<122>: [ 46 -30  -9  47]
<124>: [54 -4  2 58]
<42>: [  2 -80   2   2]
<146>: [-46 -46 -46 -46]
<126>: [30 30  2 30]
<46>: [ 46 -30  -9 -22]
again <42>: 
[2]
again <146>: 
[-46]
[30 30  2 30]
<126>
again <126>: 
[30]
[  2 -80   2   2]
<42>
[-46 -46 -46 -46]
<146>
[54 -4  2 58]
<124>

<157>: [ 14   8 -25   6 -22   6 -25  32 -25]
<108>: [ 14   8  -7  11 -22 -15 -25  32   1]
<80>: [ 17  -4   9  -9 -15 -13 -10  -7  -7]
<18>: [-10 -25  27 -33  28  20  38 -24 -15]
<150>: [ -3 -51  59 -81  23  25  52  19 -41]
<60>: [-1 -7  6 -6  6  6 10 -4 -3]
again <80>: 
[-7]
again <60>: 
[6]
[ 14   8 -25   6 -22   6 -25  32 -25]
<157>
[ 14   8  -7  11 -22 -15 -25  32   1]
<108>

<118>: [6 6 6 6 6]
<99>: [-32   3 -15  26   8]
<107>: [-78  41 -57   4   7]
<110>: [-45  17 -45  18 -10]
<67>: [  7  -2  11 -12 -57]
<173>: [-39  17 -20  17 -55]
<36>: [-39 -39 -54  31  31]
<170>: [ 31  -4  -1 -27   2]
<156>: [-44  38 -39   3   5]
<58>: [  8 -19  15 -52 -52]
<95>: [ 44 -38  30  34   6]
again <58>: 
[-52]
again <118>: 
[6]
again <173>: 
[17]
again <110>: 
[-45]
[  8 -19  15 -52 -52]
<58>
[-39 -39 -54  31  31]
<36>

<65>: [-54 -16   8 -16 -34  19 -23   4  20  -1  -2  -8  61 -50   9  73 -48  -4
  -6  13  24 -31  -8   2  -5   3  19  19   4]
<39>: [-24 -31  40  13  30  42  11   4  -1 -57   2 -17  67 -45  -3  -8 -25  -4
 -31  31  24  -2   2   2  -5   5  -1  -1   4]
<158>: [-21 -16 -18  13  30  19 -46  14  38  24 -44 -18 -36   4 -16  66 -23  -4
  -6  19 -37  -2  51   2  10  12 -16  -6  26]
<104>: [ -5 -18  36  13  30  28  37   4 -12 -71  19  -8  41 -27 -28 -60   3  -4
  -6  13 -37  37  15   2  -5   5 -22  -6   4]
<88>: [ -5 -16 -18   2  35  19  11 -31 -51 -26   2 -15 -62 -15 -62  -8   3  53
  -6  17   6 -26  15   2  -8   5  -1 -42 -35]
<70>: [ -5  10 -32  -4  -6 -20 -44   4  23  69 -27  -4 -36  21  37  69   3  -4
  28  -9 -37  -2  21   2  -5   5  10 -35   6]
<75>: [-22 -16 -18  13  34  19 -41  14  34  12 -44 -24 -36   4  36  58 -23  -4
  -6  28 -37  -2  55   2  -5  15   9  -6  25]
<2>: [-54 -16   8 -16 -34  19  50   4  20  -1  -2  -8  61 -50   9  73 -48  -4
  -6  13  24 -31  -8   2  -5   3  19  19   4]
<55>: [ 19 -16  16  41  30  19  11  36  30  -1  -1  -8  10  28  37 -49   3 -42
 -25  13 -37  47  19   2  -5   8 -14  47  40]
<29>: [ 28  31 -40   0   1 -41   7  -3  -5  52   2  18 -69  46  -3  -8  31   0
  27 -31 -37  -1  15   0  -5   5  -1 -62   4]
<27>: [ -5 -18  36  13  30  28  37   4 -12 -71  19  -8  41 -27 -28 -60   3  -4
 -32  17  30  -2 -14   2  -5   5  -8  44   0]
<17>: [-54 -16   8 -16 -34  19 -23   4  20  -1  -2  -8  61 -50   9  73 -48  -4
  -6  13  24 -31  -8   2  -5   3  19 -35   4]
[-54 -16   8 -16 -34  19 -23   4  20  -1  -2  -8  61 -50   9  73 -48  -4
  -6  13  24 -31  -8   2  -5   3  19  19   4]
<65>
[-54 -16   8 -16 -34  19  50   4  20  -1  -2  -8  61 -50   9  73 -48  -4
  -6  13  24 -31  -8   2  -5   3  19  19   4]
<2>

